Below are the code and all the weights of a small trained network. Each question names an input and a target symbol and asks about switching units off, where a switched-off unit gives its printed mean instead of its output.

import numpy as np


def w(rows, s, z=0):
    codes = np.array(rows[::2]) - 128.0
    scale = np.full(codes.shape[1], s)
    scale[-1] = z or s
    return codes * scale


def norm(h):
    return h / np.sqrt((h * h).mean(-1, keepdims=True) + 1e-5)


def f(y):
    return y / 2 * (1 + np.tanh(0.7978845608 * (y + 0.044715 * y**3)))


def softmax(a):
    e = np.exp(a - a.max(-1, keepdims=True))
    return e / e.sum(-1, keepdims=True)


def log_softmax(a):
    a = a - a.max(-1, keepdims=True)
    return a - np.log(np.exp(a).sum(-1, keepdims=True))


def net(x, mask):
    ids = ['ΓΘΣβδεζμξτφψ'.index(c) for c in x.split()]
    T = len(ids)
    res = E[ids] + P[:T]
    u = 0
    for l in range(2):
        r = norm(res)
        for j in range(2):
            rows = slice(2 * j, 2 * j + 2)
            q, k, v = (r @ M[l][rows].T for M in (Q, K, V))
            z = softmax(np.where(np.tri(T) > 0, q @ k.T / 2**0.5, -1e9)) @ v
            o = O[l][rows]
            res = res + np.where(mask[u + j], z, o[:, -1]) @ o[:, :-1]
        u += 2
        y = f(norm(res) @ A[l][:, :-1].T + A[l][:, -1])
        res = res + np.where(mask[u : u + 16], y, B[l][:, -1]) @ B[l][:, :-1]
        u += 16
    return log_softmax(norm(res)[-1] @ U[:, :-1].T + U[:, -1])


Q, K, V, O, A, B = {}, {}, {}, {}, {}, {}
E = w([
[113,128,215,151,179,133,134,139],'Γ',
[82,92,184,118,89,127,118,157],'Θ',
[125,173,187,225,126,184,118,132],'Σ',
[97,82,159,96,98,204,118,148],'β',
[105,136,108,142,81,139,75,175],'δ',
[99,65,105,62,101,146,90,184],'ε',
[133,156,62,109,146,204,202,90],'ζ',
[85,147,185,227,137,133,128,172],'μ',
[167,134,153,124,5,124,145,76],'ξ',
[136,142,143,127,158,216,93,136],'τ',
[88,134,142,172,135,121,132,149],'φ',
[199,137,141,91,130,107,111,139],'ψ',
],0.023)
P = w([
[43,204,48,140,184,48,151,54],'0',
[149,86,161,92,90,205,130,177],'1',
[140,2,146,149,117,143,125,206],'2',
[189,70,163,94,127,175,109,157],'3',
[175,51,138,123,125,152,116,159],'4',
[186,60,155,105,145,141,142,143],'5',
[171,70,136,127,148,141,141,150],'6',
[168,77,151,154,168,140,148,153],'7',
[168,95,158,163,173,145,173,144],'8',
[155,98,161,162,194,172,164,129],'9',
[180,78,162,178,177,150,187,101],'10',
],0.0063)
Q[0] = w([
[119,173,9,98,172,60,27,150],'L0H1',
[216,255,31,115,98,187,116,107],'L0H1',
[72,206,191,63,197,208,60,89],'L0H2',
[19,87,68,99,33,29,41,90],'L0H2',
],0.0048)
K[0] = w([
[122,89,240,110,165,144,2,156],'L0H1',
[182,182,105,95,146,160,180,163],'L0H1',
[103,98,103,83,184,105,79,213],'L0H2',
[158,69,117,113,101,154,118,133],'L0H2',
],0.0087)
V[0] = w([
[121,148,174,206,38,31,141,120],'L0H1',
[22,148,106,1,43,139,168,149],'L0H1',
[156,17,64,118,195,55,88,190],'L0H2',
[95,155,114,70,224,120,135,202],'L0H2',
],0.0057)
O[0] = w([
[201,155,100,45,138,143,72,150,209],'L0H1',
[148,104,85,164,131,89,81,111,169],'L0H1',
[199,139,96,199,118,122,134,97,2],'L0H2',
[106,75,141,130,6,104,111,132,9],'L0H2',
],0.011,0.0058)
A[0] = w([
[88,117,142,152,119,174,194,87,107],'L0N1',
[132,83,56,74,142,134,191,157,175],'L0N2',
[197,155,153,80,115,117,184,90,83],'L0N3',
[96,94,126,74,191,196,92,203,151],'L0N4',
[190,163,157,80,147,114,80,118,173],'L0N5',
[134,23,151,82,105,145,119,120,109],'L0N6',
[212,97,123,154,105,71,43,216,74],'L0N7',
[189,114,147,144,186,153,145,159,130],'L0N8',
[99,44,143,181,54,97,101,127,164],'L0N9',
[140,79,94,192,152,184,129,85,103],'L0N10',
[199,102,156,184,187,132,81,151,145],'L0N11',
[67,145,156,134,166,17,135,101,4],'L0N12',
[97,149,103,176,149,164,207,145,142],'L0N13',
[156,72,186,181,129,101,147,192,175],'L0N14',
[124,178,2,122,136,170,207,98,58],'L0N15',
[128,189,135,160,79,103,95,189,67],'L0N16',
],0.009,0.003)
B[0] = w([
[147,164,130,205,134,96,91,10,156],'L0N1',
[218,202,197,150,61,151,191,51,150],'L0N2',
[123,213,108,225,128,85,82,173,203],'L0N3',
[202,163,147,173,44,115,166,90,254],'L0N4',
[86,68,114,179,64,176,195,176,241],'L0N5',
[63,233,58,168,156,91,136,124,154],'L0N6',
[91,135,210,136,191,201,133,91,169],'L0N7',
[93,146,76,127,41,101,67,92,194],'L0N8',
[135,215,109,78,107,192,170,114,140],'L0N9',
[144,76,105,63,82,39,194,143,139],'L0N10',
[152,132,84,96,53,124,189,137,201],'L0N11',
[160,47,93,25,39,113,131,200,120],'L0N12',
[179,77,177,69,111,14,91,171,160],'L0N13',
[197,176,39,114,86,183,99,85,174],'L0N14',
[162,1,161,2,228,112,162,86,142],'L0N15',
[115,141,113,100,82,81,198,118,142],'L0N16',
],0.0061,0.0082)
Q[1] = w([
[69,159,79,141,98,216,74,242],'L1H1',
[2,67,154,203,200,27,63,97],'L1H1',
[75,71,63,191,221,118,18,146],'L1H2',
[95,94,214,158,216,56,148,93],'L1H2',
],0.0087)
K[1] = w([
[132,52,177,195,78,133,173,151],'L1H1',
[196,137,95,151,2,242,162,225],'L1H1',
[176,193,140,92,37,246,143,205],'L1H2',
[159,192,139,190,45,140,117,68],'L1H2',
],0.0088)
V[1] = w([
[138,171,145,2,186,193,58,140],'L1H1',
[9,105,204,156,164,169,139,111],'L1H1',
[34,45,38,107,104,95,99,167],'L1H2',
[99,205,77,250,158,166,66,146],'L1H2',
],0.0089)
O[1] = w([
[149,119,110,36,134,183,39,184,218],'L1H1',
[75,176,168,44,248,131,103,66,60],'L1H1',
[65,125,78,70,72,65,47,63,3],'L1H2',
[182,173,18,214,160,125,77,129,70],'L1H2',
],0.011,0.006)
A[1] = w([
[130,92,190,130,148,175,142,158,149],'L1N1',
[165,79,105,102,215,172,157,177,137],'L1N2',
[31,166,117,63,169,127,141,61,138],'L1N3',
[166,33,120,132,111,139,82,205,3],'L1N4',
[157,80,70,221,167,115,156,151,56],'L1N5',
[94,78,212,55,135,149,156,143,108],'L1N6',
[104,145,115,150,85,79,123,33,130],'L1N7',
[120,59,85,60,127,107,58,156,120],'L1N8',
[152,85,177,167,132,90,135,113,114],'L1N9',
[80,66,103,82,87,82,102,159,108],'L1N10',
[134,103,107,121,103,128,173,97,140],'L1N11',
[177,203,175,150,91,201,154,112,209],'L1N12',
[138,137,180,86,247,163,112,135,120],'L1N13',
[143,69,97,110,71,50,128,108,150],'L1N14',
[135,88,189,165,136,154,106,142,137],'L1N15',
[118,72,138,97,68,139,110,171,87],'L1N16',
],0.013,0.0046)
B[1] = w([
[150,153,83,137,114,115,140,153,189],'L1N1',
[45,156,115,112,120,178,141,164,161],'L1N2',
[200,36,165,163,130,119,131,147,147],'L1N3',
[138,84,116,168,122,138,97,199,164],'L1N4',
[68,72,186,195,63,162,153,56,156],'L1N5',
[224,127,54,104,130,130,253,47,193],'L1N6',
[103,51,99,76,198,138,151,210,147],'L1N7',
[224,153,171,170,94,142,129,90,146],'L1N8',
[143,148,102,125,128,117,152,95,142],'L1N9',
[67,222,177,208,112,107,123,134,134],'L1N10',
[140,126,178,124,138,142,144,126,141],'L1N11',
[104,150,139,86,150,24,129,156,255],'L1N12',
[77,111,114,192,93,205,99,112,159],'L1N13',
[23,161,113,131,117,171,148,104,138],'L1N14',
[134,148,82,144,110,91,131,135,158],'L1N15',
[95,73,184,188,157,110,72,135,171],'L1N16',
],0.011,0.016)
U = w([
[59,90,23,135,88,116,141,107,108],'Γ',
[152,98,139,72,108,171,198,92,239],'Θ',
[171,138,191,109,114,153,68,67,194],'Σ',
[171,147,16,137,122,120,95,75,209],'β',
[134,91,193,163,201,135,104,95,150],'δ',
[93,196,122,135,152,205,155,133,109],'ε',
[142,193,146,95,123,47,152,125,101],'ζ',
[105,51,78,112,183,84,112,121,177],'μ',
[124,115,127,136,128,125,139,105,69],'ξ',
[47,110,175,105,55,125,108,96,120],'τ',
[166,73,112,134,62,153,131,198,88],'φ',
[158,147,89,246,102,126,181,96,5],'ψ',
],0.011,0.0024)

Each question gives the input, a string of symbols that net reads in full, and the target symbol t.
The units are the heads (2 rows each of Q, K, V and O) and the neurons (one row each of A and B). Each row of codes is followed by its name. A weight is (code - 128) times the scale printed after its matrix; where a second scale follows, it is the last column's (O, A, B and U).
mask holds one flag per unit, layer by layer, with each layer's heads first. A switched-off unit (its flag False) gives its mean, the last column of its rows in O or B, instead of its output. The means were averaged over made-up inputs and are rounded, as every weight is.
A unit's drop is (log p(t) with every unit on - log p(t) with that unit switched off) / (log p(t) with every unit on - log p(t) with every unit switched off).
The circuit of an input: a set's keep is (log p(t) with only the set's units on - log p(t) with every unit switched off) / (log p(t) with every unit on - log p(t) with every unit switched off). Starting from the 12 units with the biggest drops (on a tie, the unit counted first), units are removed one at a time, each time the one whose removal leaves the highest keep (on an exact tie, the one counted first), for as long as the keep stays at least 0.8.
circuit, biggest first: the units of the circuit, biggest drop first
unit that matters most: the unit with the biggest drop
top k neurons: the k neurons with the biggest drops, biggest first
which heads matter: for each layer, one digit per head in row order, 1 if its drop is at least 0.15 and else 0, layers parted by /
input ψ ζ ξ ξ, target ζ: which heads matter : 11 / 01
input μ ε ψ Σ ξ ξ ξ ψ ξ Γ, target ζ: top neuron : L0N3
input ξ ξ ζ Σ β ψ ξ, target ψ: circuit, biggest first : L0H1; L1H2; L0N1
input μ μ ζ Σ Σ, target ζ: top 2 neurons : L0N9; L0N1
input ψ ε Θ ζ Σ, target Θ: circuit, biggest first : L1H2; L0N3; L1N6
input Σ ξ Σ μ ξ ψ μ Σ ψ τ ξ, target ε: which heads matter : 10 / 10
input ψ ξ φ, target ψ: circuit, biggest first : L0H2; L1H2; L0N4; L1N5
input δ μ ξ μ δ Σ ξ μ ε ξ, target β: circuit, biggest first : L1H2; L0H1
input μ ξ ξ, target ζ: circuit, biggest first : L0H1; L1H1; L1N12
input ξ ψ δ τ ξ ψ Σ ξ, target φ: circuit, biggest first : L1H1; L0H1; L0H2; L0N4
input τ Θ ξ δ Σ τ Σ Σ, target δ: circuit, biggest first : L1H1; L0H1; L1N3; L0N3
input ψ ψ μ Σ μ ξ ξ Σ Σ μ ψ, target ψ: circuit, biggest first : L1H2; L1N5
input Γ φ δ τ Σ ξ, target Θ: which heads matter : 11 / 11
input μ μ μ μ ξ μ ξ Γ Σ ξ ψ, target ζ: which heads matter : 11 / 10
input δ ξ ξ δ μ ξ Σ β, target β: unit that matters most : L1H2
input δ Σ ξ μ ξ φ ξ ξ τ ξ ε, target β: which heads matter : 00 / 01
input ξ ψ Σ ζ ψ ξ ψ φ, target Θ: circuit, biggest first : L1H2; L0N15; L1N6; L0H1
input Γ ξ Σ ξ Σ Σ ζ Σ μ, target Θ: top 3 neurons : L0N14; L1N6; L0N3
input ψ ξ φ ξ β, target ψ: which heads matter : 01 / 01
input Σ ξ ξ ε Σ ξ Σ φ ξ Θ, target ε: which heads matter : 00 / 11
input φ ξ φ ξ μ, target τ: which heads matter : 01 / 01
input ξ ψ μ ξ τ ψ ψ μ ψ, target φ: which heads matter : 11 / 10
input β ξ ξ τ φ, target μ: top neuron : L1N7
input μ ξ Σ, target ζ: top 2 neurons : L0N3; L1N12
input Σ φ Σ Σ ψ Γ Σ ξ ψ δ, target ε: which heads matter : 00 / 11
input τ ξ ψ φ Θ φ τ ψ, target δ: which heads matter : 11 / 10
input δ ψ φ ξ Γ Σ ξ ψ Σ, target β: which heads matter : 00 / 01
